Below are the code and all the weights of a small trained network. Each question names an input and a class and asks about switching units off, where a switched-off unit gives its printed mean instead of its output.

import numpy as np


def w(rows, s, z=0):
    codes = np.array(rows[::2]) - 128.0
    scale = np.full(codes.shape[1], s)
    scale[-1] = z or s
    return codes * scale


def f(y):
    return np.maximum(y, 0)


def log_softmax(a):
    a = a - a.max(-1, keepdims=True)
    return a - np.log(np.exp(a).sum(-1, keepdims=True))


def net(x, mask):
    res = np.array(x, float).reshape(1, 2) / 4 @ E
    y = f(res @ A[0][:, :-1].T + A[0][:, -1])
    res = res + np.where(mask, y, B[0][:, -1]) @ B[0][:, :-1]
    return log_softmax(res[-1] @ U[:, :-1].T + U[:, -1])


A, B = {}, {}
E = w([
[138,60,123,225,154,72,149,119,179,220],'x0',
[172,36,252,79,150,148,53,207,156,170],'x1',
],0.011)
A[0] = w([
[22,216,60,178,124,117,135,68,86,45,70],'neuron 0',
[227,80,182,87,162,201,67,236,190,87,115],'neuron 1',
[180,185,134,41,125,119,70,121,23,80,2],'neuron 2',
[153,57,70,161,166,52,119,69,206,215,41],'neuron 3',
[117,136,75,18,54,254,115,116,75,63,141],'neuron 4',
[240,81,200,37,152,134,58,180,108,191,100],'neuron 5',
[131,133,165,132,207,184,67,166,195,138,40],'neuron 6',
[114,83,172,172,145,2,118,142,153,160,224],'neuron 7',
],0.0063,0.0059)
B[0] = w([
[112,159,64,133,196,74,142,170,187,141,219],'neuron 0',
[118,134,76,116,179,81,106,138,173,111,243],'neuron 1',
[165,230,177,183,174,204,72,65,104,148,167],'neuron 2',
[177,162,184,170,142,199,72,44,62,187,189],'neuron 3',
[176,136,142,99,67,174,63,66,180,152,217],'neuron 4',
[147,179,34,132,165,136,185,135,146,118,245],'neuron 5',
[213,225,107,254,160,46,215,112,182,125,167],'neuron 6',
[118,113,130,99,78,160,121,109,140,211,220],'neuron 7',
],0.0092,0.012)
U = w([
[133,145,92,135,185,61,145,134,154,115,44],'0',
[160,133,183,141,122,201,61,73,108,146,55],'1',
[105,70,113,57,82,124,126,129,136,134,246],'2',
[59,67,235,132,108,96,194,180,68,11,43],'3',
],0.012,0.011)

Each question gives the input, the list of numbers given to net, and the class t.
The units are the neurons (one row each of A and B). Each row of codes is followed by its name. A weight is (code - 128) times the scale printed after its matrix; where a second scale follows, it is the last column's (A, B and U).
mask holds one flag per neuron, in row order. A switched-off neuron (its flag False) gives its mean, the last column of its row in B, instead of its output. The means were averaged over made-up inputs and are rounded, as every weight is.
A unit's drop is (log p(t) with every unit on - log p(t) with that unit switched off) / (log p(t) with every unit on - log p(t) with every unit switched off).
The circuit of an input: a set's keep is (log p(t) with only the set's units on - log p(t) with every unit switched off) / (log p(t) with every unit on - log p(t) with every unit switched off). Starting from all 8 units, units are removed one at a time, each time the one whose removal leaves the highest keep (on an exact tie, the one counted first), for as long as the keep stays at least 0.8.
units of the circuit, in order: the units of the circuit, biggest drop first
unit that matters most: the unit with the biggest drop
top k neurons: the k neurons with the biggest drops, biggest first
drop when u is switched off: that unit's drop, to one decimal
input [3,2], class 2: unit that matters most => neuron 2
input [4,2], class 1: top 3 neurons => [neuron 3; neuron 0; neuron 1]
input [0,-3], class 2: units of the circuit, in order => [neuron 5; neuron 6]
input [2,2], class 2: top 2 neurons => [neuron 2; neuron 0]
input [0,-2], class 2: units of the circuit, in order => [neuron 5; neuron 6; neuron 2]
input [-6,-2], class 1: top 2 neurons => [neuron 2; neuron 4]
input [3,-2], class 2: top 3 neurons => [neuron 2; neuron 4; neuron 6]
input [7,8], class 0: top 2 neurons => [neuron 5; neuron 1]
input [-2,0], class 2: top 3 neurons => [neuron 3; neuron 2; neuron 6]
input [-5,-3], class 1: top 2 neurons => [neuron 4; neuron 2]
input [-5,7], class 0: top 2 neurons => [neuron 1; neuron 5]
input [-5,5], class 0: top 4 neurons => [neuron 1; neuron 5; neuron 3; neuron 7]
input [-2,1], class 2: top 3 neurons => [neuron 3; neuron 2; neuron 6]
input [7,3], class 1: unit that matters most => neuron 3
input [-7,8], class 0: top 2 neurons => [neuron 1; neuron 5]
input [-5,-1], class 1: top 2 neurons => [neuron 2; neuron 4]
input [-1,5], class 0: drop when neuron 5 is switched off => 0.1
input [-1,-1], class 2: drop when neuron 5 is switched off => 0.1
input [0,6], class 0: drop when neuron 4 is switched off => 0.0
input [7,-1], class 1: drop when neuron 3 is switched off => 0.2
input [-5,-2], class 1: units of the circuit, in order => [neuron 4]
